Below is a small trained network, with its code and all its weights. Each question gives an input and a target symbol and asks what happens when units are switched off, that is, made to give their printed mean instead of their output.

import numpy as np


def w(rows, s, z=0):
    codes = np.array(rows[::2]) - 128.0
    scale = np.full(codes.shape[1], s)
    scale[-1] = z or s
    return codes * scale


def norm(h):
    return h / np.sqrt((h * h).mean(-1, keepdims=True) + 1e-5)


def f(y):
    return np.maximum(y, 0)


def softmax(a):
    e = np.exp(a - a.max(-1, keepdims=True))
    return e / e.sum(-1, keepdims=True)


def log_softmax(a):
    a = a - a.max(-1, keepdims=True)
    return a - np.log(np.exp(a).sum(-1, keepdims=True))


def net(x, mask):
    ids = ['ζθλσφω'.index(c) for c in x.split()]
    T = len(ids)
    res = E[ids] + P[:T]
    u = 0
    for l in range(2):
        q, k, v = (norm(res) @ M[l].T for M in (Q, K, V))
        z = softmax(np.where(np.tri(T) > 0, q @ k.T / 4**0.5, -1e9)) @ v
        res = res + np.where(mask[u], z, O[l][:, -1]) @ O[l][:, :-1]
        u += 1
        y = f(norm(res) @ A[l][:, :-1].T + A[l][:, -1])
        res = res + np.where(mask[u : u + 12], y, B[l][:, -1]) @ B[l][:, :-1]
        u += 12
    return log_softmax(norm(res)[-1] @ U[:, :-1].T + U[:, -1])


Q, K, V, O, A, B = {}, {}, {}, {}, {}, {}
E = w([
[185,208,136],'ζ',
[149,139,129],'θ',
[93,151,142],'λ',
[210,171,110],'σ',
[253,24,55],'φ',
[118,61,248],'ω',
],0.0063)
P = w([
[90,205,123],'0',
[74,212,114],'1',
[122,64,167],'2',
[110,223,68],'3',
[209,54,117],'4',
[168,226,56],'5',
[172,4,7],'6',
],0.0022)
Q[0] = w([
[157,115,123],'L0H0',
[86,2,47],'L0H0',
[153,24,110],'L0H0',
[123,234,62],'L0H0',
],0.0051)
K[0] = w([
[62,181,255],'L0H0',
[116,87,125],'L0H0',
[84,69,197],'L0H0',
[140,206,99],'L0H0',
],0.0058)
V[0] = w([
[101,182,90],'L0H0',
[177,181,190],'L0H0',
[132,131,241],'L0H0',
[126,254,63],'L0H0',
],0.0047)
O[0] = w([
[5,205,75,145],'L0H0',
[82,144,161,246],'L0H0',
[12,66,152,128],'L0H0',
[231,23,62,253],'L0H0',
],0.0019,0.0018)
A[0] = w([
[166,144,165,62],'L0N0',
[2,154,50,1],'L0N1',
[140,163,101,146],'L0N2',
[82,166,185,58],'L0N3',
[200,150,130,143],'L0N4',
[191,127,161,36],'L0N5',
[112,135,187,82],'L0N6',
[227,86,137,83],'L0N7',
[162,161,252,107],'L0N8',
[146,25,122,174],'L0N9',
[108,170,178,149],'L0N10',
[51,53,144,65],'L0N11',
],0.0056,0.0029)
B[0] = w([
[138,20,58,137],'L0N0',
[130,158,150,147],'L0N1',
[40,89,245,192],'L0N2',
[13,90,54,143],'L0N3',
[17,76,116,253],'L0N4',
[97,99,72,145],'L0N5',
[152,166,52,143],'L0N6',
[30,170,45,248],'L0N7',
[140,61,65,171],'L0N8',
[145,234,92,240],'L0N9',
[241,175,107,159],'L0N10',
[116,98,2,148],'L0N11',
],0.0029,0.0033)
Q[1] = w([
[116,230,185],'L1H0',
[185,66,41],'L1H0',
[87,58,2],'L1H0',
[129,211,7],'L1H0',
],0.0062)
K[1] = w([
[80,217,52],'L1H0',
[220,21,166],'L1H0',
[248,39,251],'L1H0',
[254,131,120],'L1H0',
],0.0071)
V[1] = w([
[115,74,255],'L1H0',
[37,210,147],'L1H0',
[72,77,66],'L1H0',
[115,196,88],'L1H0',
],0.0042)
O[1] = w([
[167,131,193,3],'L1H0',
[59,201,89,84],'L1H0',
[81,95,96,177],'L1H0',
[159,224,1,161],'L1H0',
],0.0036,0.0029)
A[1] = w([
[180,27,255,185],'L1N0',
[161,188,87,110],'L1N1',
[74,115,63,117],'L1N2',
[98,36,152,219],'L1N3',
[127,31,128,251],'L1N4',
[134,119,98,88],'L1N5',
[112,33,69,126],'L1N6',
[166,42,114,119],'L1N7',
[59,184,126,83],'L1N8',
[103,140,85,107],'L1N9',
[56,91,125,150],'L1N10',
[82,191,136,129],'L1N11',
],0.0062,0.003)
B[1] = w([
[87,165,254,181],'L1N0',
[106,124,149,197],'L1N1',
[140,99,130,221],'L1N2',
[156,172,143,203],'L1N3',
[159,171,152,252],'L1N4',
[128,109,100,156],'L1N5',
[127,150,131,247],'L1N6',
[147,109,156,209],'L1N7',
[136,87,140,166],'L1N8',
[112,91,129,185],'L1N9',
[152,93,132,164],'L1N10',
[136,116,154,170],'L1N11',
],0.0083,0.0041)
U = w([
[116,252,95,6],'ζ',
[104,31,132,126],'θ',
[51,140,110,153],'λ',
[108,170,23,88],'σ',
[255,126,83,108],'φ',
[143,170,234,242],'ω',
],0.0083,0.0015)

Each question gives the input, a string of symbols that net reads in full, and the target symbol t.
The units are the heads (4 rows each of Q, K, V and O) and the neurons (one row each of A and B). Each row of codes is followed by its name. A weight is (code - 128) times the scale printed after its matrix; where a second scale follows, it is the last column's (O, A, B and U).
mask holds one flag per unit, layer by layer, with each layer's heads first. A switched-off unit (its flag False) gives its mean, the last column of its rows in O or B, instead of its output. The means were averaged over made-up inputs and are rounded, as every weight is.
A unit's drop is (log p(t) with every unit on - log p(t) with that unit switched off) / (log p(t) with every unit on - log p(t) with every unit switched off).
The circuit of an input: a set's keep is (log p(t) with only the set's units on - log p(t) with every unit switched off) / (log p(t) with every unit on - log p(t) with every unit switched off). Starting from the 12 units with the biggest drops (on a tie, the unit counted first), units are removed one at a time, each time the one whose removal leaves the highest keep (on an exact tie, the one counted first), for as long as the keep stays at least 0.8.
units of the circuit, in order: the units of the circuit, biggest drop first
most important unit: the unit with the biggest drop
top k neurons: the k neurons with the biggest drops, biggest first
top k neurons in layer l: the k neurons of layer l with the biggest drops, biggest first
drop of u: that unit's drop, to one decimal
input ω ω σ ω ω ζ λ, target ω: units of the circuit, in order : (L1H0)
input θ φ ζ λ φ θ, target φ: units of the circuit, in order : (L0N9 L1H0 L1N0)
input σ θ φ θ, target φ: top 3 neurons in layer 0 : (L0N9 L0N4 L0N1)
input ζ ζ θ φ σ σ θ, target σ: units of the circuit, in order : (L0N7 L0N9 L1N7)
input ζ ζ θ θ φ ω λ, target ω: units of the circuit, in order : (L1H0 L0N7)
input λ σ φ φ ω θ, target θ: top 3 neurons in layer 0 : (L0N8 L0N11 L0N0)
input λ σ σ φ ω θ ζ, target ω: units of the circuit, in order : (L1H0 L0N9 L0N4 L0N2)
input ω ζ φ, target ω: units of the circuit, in order : (L1H0 L1N0)
input λ φ ζ, target φ: top 2 neurons : (L0N8 L0N0)
input φ φ σ θ ω σ σ, target ω: top 3 neurons in layer 0 : (L0N4 L0N2 L0N10)
input ζ φ λ φ φ θ, target θ: top 2 neurons : (L0N2 L0N8)
input θ φ ζ, target φ: top 3 neurons in layer 0 : (L0N8 L0N9 L0N0)
input ω φ λ θ ω θ θ, target ω: top 2 neurons : (L0N4 L0N10)
input ζ θ λ φ θ θ σ, target σ: top neuron in layer 0 : (L0N7)
input σ θ λ, target σ: top 2 neurons in layer 1 : (L1N0 L1N7)
input φ ω ω σ σ, target ω: top 2 neurons : (L0N4 L1N0)
input φ λ λ, target φ: drop of L0N11 : 0.1
input φ φ ω ζ φ, target ω: drop of L1N0 : 0.4
input φ σ ζ σ ζ, target σ: drop of L0N7 : 0.7
input λ φ φ φ θ σ, target σ: most important unit : L1N4
